Below is a small trained network, with its code and all its weights. Each question gives an input and a target symbol and asks what happens when units are switched off, that is, made to give their printed mean instead of their output.

import numpy as np


def w(rows, s, z=0):
    codes = np.array(rows[::2]) - 128.0
    scale = np.full(codes.shape[1], s)
    scale[-1] = z or s
    return codes * scale


def norm(h):
    return h / np.sqrt((h * h).mean(-1, keepdims=True) + 1e-5)


def f(y):
    return np.maximum(y, 0)


def softmax(a):
    e = np.exp(a - a.max(-1, keepdims=True))
    return e / e.sum(-1, keepdims=True)


def log_softmax(a):
    a = a - a.max(-1, keepdims=True)
    return a - np.log(np.exp(a).sum(-1, keepdims=True))


def net(x, mask):
    ids = ['ΓΘΛΞΨαβδεζηπτω'.index(c) for c in x.split()]
    T = len(ids)
    res = E[ids] + P[:T]
    u = 0
    for l in range(2):
        q, k, v = (norm(res) @ M[l].T for M in (Q, K, V))
        z = softmax(np.where(np.tri(T) > 0, q @ k.T / 2**0.5, -1e9)) @ v
        res = res + np.where(mask[u], z, O[l][:, -1]) @ O[l][:, :-1]
        u += 1
        y = f(norm(res) @ A[l][:, :-1].T + A[l][:, -1])
        res = res + np.where(mask[u : u + 8], y, B[l][:, -1]) @ B[l][:, :-1]
        u += 8
    return log_softmax(norm(res)[-1] @ U[:, :-1].T + U[:, -1])


Q, K, V, O, A, B = {}, {}, {}, {}, {}, {}
E = w([
[180,175,127,188,121,118],'Γ',
[138,194,138,189,68,161],'Θ',
[163,147,134,159,100,132],'Λ',
[21,134,53,115,219,194],'Ξ',
[172,196,104,189,114,102],'Ψ',
[105,112,245,216,178,93],'α',
[169,120,199,23,173,185],'β',
[142,220,112,178,119,124],'δ',
[174,132,171,220,227,169],'ε',
[213,6,192,167,123,76],'ζ',
[65,18,90,57,126,142],'η',
[18,170,119,62,79,70],'π',
[78,133,129,115,50,186],'τ',
[157,144,137,171,88,116],'ω',
],0.018)
P = w([
[136,122,163,255,8,251],'0',
[157,153,148,224,44,205],'1',
[184,167,129,197,74,178],'2',
[197,180,107,167,106,148],'3',
[208,183,92,142,140,122],'4',
[223,185,76,150,129,127],'5',
],0.0067)
Q[0] = w([
[100,20,241,93,214,67],'0.h1',
[189,254,166,84,56,103],'0.h1',
],0.0097)
K[0] = w([
[127,117,227,248,77,117],'0.h1',
[147,191,99,18,135,81],'0.h1',
],0.012)
V[0] = w([
[148,109,41,200,181,255],'0.h1',
[205,180,202,20,109,125],'0.h1',
],0.0065)
O[0] = w([
[253,174,142,99,151,115,252],'0.h1',
[105,149,191,70,101,96,75],'0.h1',
],0.012,0.0049)
A[0] = w([
[149,5,101,42,168,117,175],'0.n1',
[174,116,137,136,198,135,44],'0.n2',
[170,58,192,161,118,60,3],'0.n3',
[143,110,182,142,108,198,52],'0.n4',
[101,97,166,156,65,76,52],'0.n5',
[118,184,98,102,83,55,227],'0.n6',
[160,148,159,119,201,179,180],'0.n7',
[97,164,55,116,134,142,199],'0.n8',
],0.011,0.0043)
B[0] = w([
[246,87,61,67,110,85,186],'0.n1',
[147,139,150,163,128,160,184],'0.n2',
[51,124,158,190,64,78,151],'0.n3',
[136,122,166,52,91,147,161],'0.n4',
[155,163,61,52,101,129,152],'0.n5',
[114,149,146,118,75,153,217],'0.n6',
[88,127,162,76,207,85,254],'0.n7',
[127,68,97,198,134,122,207],'0.n8',
],0.012,0.0066)
Q[1] = w([
[2,22,134,112,150,80],'1.h1',
[226,181,70,187,53,146],'1.h1',
],0.011)
K[1] = w([
[156,157,129,163,70,174],'1.h1',
[101,73,118,129,150,7],'1.h1',
],0.015)
V[1] = w([
[140,54,193,182,103,11],'1.h1',
[253,42,43,45,124,87],'1.h1',
],0.0067)
O[1] = w([
[124,130,165,182,143,5,113],'1.h1',
[194,52,94,69,98,99,253],'1.h1',
],0.012,0.0037)
A[1] = w([
[49,123,212,179,135,91,1],'1.n1',
[187,138,132,175,96,59,136],'1.n2',
[194,100,191,99,88,125,103],'1.n3',
[107,144,121,58,60,93,46],'1.n4',
[10,99,21,188,66,167,60],'1.n5',
[55,67,139,180,72,77,165],'1.n6',
[186,127,72,61,155,182,46],'1.n7',
[83,190,107,137,173,203,101],'1.n8',
],0.013,0.0072)
B[1] = w([
[122,251,152,247,99,201,142],'1.n1',
[81,39,132,130,125,149,254],'1.n2',
[87,157,120,58,184,97,236],'1.n3',
[177,86,179,248,76,120,163],'1.n4',
[54,196,30,154,78,48,186],'1.n5',
[73,148,114,174,227,72,184],'1.n6',
[130,207,76,187,130,68,223],'1.n7',
[109,48,78,86,193,102,191],'1.n8',
],0.012,0.008)
U = w([
[160,152,186,143,59,92,159],'Γ',
[93,130,86,105,93,187,153],'Θ',
[32,163,59,151,118,91,145],'Λ',
[43,57,51,108,255,206,61],'Ξ',
[158,45,29,85,104,115,76],'Ψ',
[227,236,86,194,120,122,2],'α',
[92,164,158,33,185,113,182],'β',
[47,50,150,103,152,176,208],'δ',
[143,107,224,157,239,162,100],'ε',
[110,116,133,141,151,142,85],'ζ',
[105,188,213,233,185,107,100],'η',
[115,63,186,181,187,20,64],'π',
[102,134,116,103,133,238,168],'τ',
[132,47,125,211,119,209,159],'ω',
],0.01,0.0039)

Each question gives the input, a string of symbols that net reads in full, and the target symbol t.
The units are the heads (2 rows each of Q, K, V and O) and the neurons (one row each of A and B). Each row of codes is followed by its name. A weight is (code - 128) times the scale printed after its matrix; where a second scale follows, it is the last column's (O, A, B and U).
mask holds one flag per unit, layer by layer, with each layer's heads first. A switched-off unit (its flag False) gives its mean, the last column of its rows in O or B, instead of its output. The means were averaged over made-up inputs and are rounded, as every weight is.
A unit's drop is (log p(t) with every unit on - log p(t) with that unit switched off) / (log p(t) with every unit on - log p(t) with every unit switched off).
The circuit of an input: a set's keep is (log p(t) with only the set's units on - log p(t) with every unit switched off) / (log p(t) with every unit on - log p(t) with every unit switched off). Starting from the 12 units with the biggest drops (on a tie, the unit counted first), units are removed one at a time, each time the one whose removal leaves the highest keep (on an exact tie, the one counted first), for as long as the keep stays at least 0.8.
units of the circuit, in order: the units of the circuit, biggest drop first
most important unit: the unit with the biggest drop
top k neurons: the k neurons with the biggest drops, biggest first
top k neurons in layer l: the k neurons of layer l with the biggest drops, biggest first
input π α β Ψ Λ δ, target Γ: units of the circuit, in order -> (0.h1, 1.n4, 0.n6)
input Λ Λ Ψ Θ Θ, target τ: most important unit -> 0.n1
input π Ψ Ξ Λ Λ ω, target α: top 2 neurons in layer 1 -> (1.n7, 1.n8)
input π Ξ ζ Ψ, target π: top 3 neurons -> (0.n3, 1.n2, 0.n2)
input Λ ω Ψ π Λ, target Λ: units of the circuit, in order -> (0.h1, 1.n5)
input ω τ Γ Θ Ψ Ψ, target ω: top 4 neurons -> (0.n1, 1.n2, 1.n3, 1.n7)
input β Ξ β Ξ τ, target α: units of the circuit, in order -> (0.h1, 1.n8)
input η β Λ τ, target Γ: units of the circuit, in order -> (0.h1, 1.n4)
input Ψ τ Ξ α, target η: units of the circuit, in order -> (1.n1, 0.n3)
input Λ η ζ τ, target π: units of the circuit, in order -> (1.h1, 0.n3)
input Ψ Λ Ψ δ Γ, target ε: top 4 neurons -> (0.n1, 1.n5, 1.n7, 0.n5)
input Θ Ψ Ψ δ, target Ξ: top 2 neurons -> (0.n1, 1.n8)
input τ Ψ Ξ π Ψ Γ, target Λ: top 2 neurons -> (1.n5, 0.n7)
input ζ ω β Ψ Λ, target Γ: units of the circuit, in order -> (0.h1, 1.n4, 0.n6)
input Ξ α Ψ δ Λ, target η: units of the circuit, in order -> (1.h1)
input Λ δ τ Γ, target ε: top 4 neurons in layer 0 -> (0.n1, 0.n8, 0.n5, 0.n3)
input Ξ Ξ Ψ ζ Γ, target π: top 2 neurons -> (0.n3, 1.n2)
input π π Γ Ψ Θ, target Λ: top 2 neurons in layer 0 -> (0.n5, 0.n7)
input α Ξ Ψ Ξ Λ, target α: top 3 neurons -> (0.n7, 1.n7, 1.n8)
input Ψ Ψ η δ, target Ψ: units of the circuit, in order -> (1.h1)
input π Λ ζ ζ δ, target π: top 2 neurons -> (0.n1, 0.n3)
input Ψ Γ δ, target Ξ: top 4 neurons in layer 0 -> (0.n1, 0.n8, 0.n3, 0.n2)
input Θ Γ Θ δ Λ, target β: top 3 neurons -> (0.n8, 0.n1, 0.n5)
input Ξ π ζ ζ Ψ, target π: top 2 neurons -> (0.n3, 0.n1)
input Ξ β Θ, target Γ: top 2 neurons -> (1.n4, 0.n2)
